Here is a tiny trained network, its code and every weight. The questions are about switching its units off for an input and a class, where a switched-off unit gives its printed mean instead of its output.

import numpy as np


def w(rows, s, z=0):
    codes = np.array(rows[::2]) - 128.0
    scale = np.full(codes.shape[1], s)
    scale[-1] = z or s
    return codes * scale


def f(y):
    return y / 2 * (1 + np.tanh(0.7978845608 * (y + 0.044715 * y**3)))


def log_softmax(a):
    a = a - a.max(-1, keepdims=True)
    return a - np.log(np.exp(a).sum(-1, keepdims=True))


def net(x, mask):
    res = np.array(x, float).reshape(1, 5) / 4 @ E
    y = f(res @ A[0][:, :-1].T + A[0][:, -1])
    res = res + np.where(mask, y, B[0][:, -1]) @ B[0][:, :-1]
    return log_softmax(res[-1] @ U[:, :-1].T + U[:, -1])


A, B = {}, {}
E = w([
[40,83,154,247,107,114,163,121],'x0',
[190,57,199,115,134,41,120,103],'x1',
[150,136,143,155,126,139,133,122],'x2',
[177,38,68,168,83,113,155,54],'x3',
[123,123,131,127,126,134,133,133],'x4',
],0.014)
A[0] = w([
[227,116,88,49,211,191,188,123,73],'N1',
[167,96,13,123,2,140,225,54,1],'N2',
[184,171,92,10,127,206,201,101,99],'N3',
[62,120,136,184,71,69,227,100,61],'N4',
[142,129,101,84,138,166,204,116,69],'N5',
[112,153,56,139,128,246,86,143,87],'N6',
[125,161,43,146,38,193,107,136,50],'N7',
],0.0088,0.005)
B[0] = w([
[100,12,56,186,211,171,129,82,228],'N1',
[170,219,147,54,204,102,254,226,240],'N2',
[76,92,127,174,201,145,128,121,254],'N3',
[119,53,107,152,151,146,157,120,212],'N4',
[95,139,159,192,205,95,56,112,151],'N5',
[196,128,201,116,79,67,81,151,229],'N6',
[145,120,120,191,23,67,57,72,202],'N7',
],0.011,0.012)
U = w([
[50,48,19,226,78,234,168,121,27],'0',
[143,191,149,53,162,151,155,254,31],'1',
[242,41,138,96,28,32,54,99,251],'2',
],0.0091,0.0026)

Each question gives the input, the list of numbers given to net, and the class t.
The units are the neurons (one row each of A and B). Each row of codes is followed by its name. A weight is (code - 128) times the scale printed after its matrix; where a second scale follows, it is the last column's (A, B and U).
mask holds one flag per neuron, in row order. A switched-off neuron (its flag False) gives its mean, the last column of its row in B, instead of its output. The means were averaged over made-up inputs and are rounded, as every weight is.
A unit's drop is (log p(t) with every unit on - log p(t) with that unit switched off) / (log p(t) with every unit on - log p(t) with every unit switched off).
The circuit of an input: a set's keep is (log p(t) with only the set's units on - log p(t) with every unit switched off) / (log p(t) with every unit on - log p(t) with every unit switched off). Starting from all 7 units, units are removed one at a time, each time the one whose removal leaves the highest keep (on an exact tie, the one counted first), for as long as the keep stays at least 0.8.
circuit, biggest first: the units of the circuit, biggest drop first
unit that matters most: the unit with the biggest drop
top k neurons: the k neurons with the biggest drops, biggest first
drop of u: that unit's drop, to one decimal
input [-6,-2,3,5,-1], class 0: circuit, biggest first -> (N1)
input [-2,-6,-7,-5,2], class 2: circuit, biggest first -> (N2; N6)
input [-1,-7,3,4,-3], class 2: top 2 neurons -> (N7; N6)
input [5,5,2,3,7], class 0: top 2 neurons -> (N6; N4)
input [5,6,-6,6,5], class 1: circuit, biggest first -> (N2; N7)
input [2,0,-6,4,3], class 1: circuit, biggest first -> (N2; N1)
input [-6,-7,7,-1,-8], class 2: top 2 neurons -> (N6; N7)
input [-5,-6,8,4,-6], class 2: top 3 neurons -> (N6; N7; N4)
input [3,-5,-2,-4,-5], class 2: top 2 neurons -> (N2; N6)
input [-8,-2,7,-5,-5], class 0: top 2 neurons -> (N1; N2)
input [-5,4,-7,1,1], class 0: circuit, biggest first -> (N6; N1)
input [-6,-4,-5,0,1], class 0: top 2 neurons -> (N3; N1)
input [-6,-8,1,7,5], class 2: top 3 neurons -> (N7; N6; N1)
input [0,-1,0,0,3], class 2: unit that matters most -> N2
input [-7,-5,-3,-3,3], class 0: top 2 neurons -> (N3; N1)
input [5,-3,-5,8,2], class 1: top 2 neurons -> (N2; N1)
input [1,-8,6,5,-4], class 2: top 2 neurons -> (N7; N6)
input [-8,-1,-2,-5,5], class 0: top 2 neurons -> (N1; N2)
input [3,3,-7,8,-7], class 1: drop of N7 -> 0.0
input [5,-8,-6,-2,2], class 2: unit that matters most -> N6
input [6,2,3,8,5], class 1: drop of N1 -> 0.1
input [0,0,-2,6,-1], class 1: drop of N2 -> 0.4
input [0,1,5,5,2], class 1: drop of N2 -> 0.2
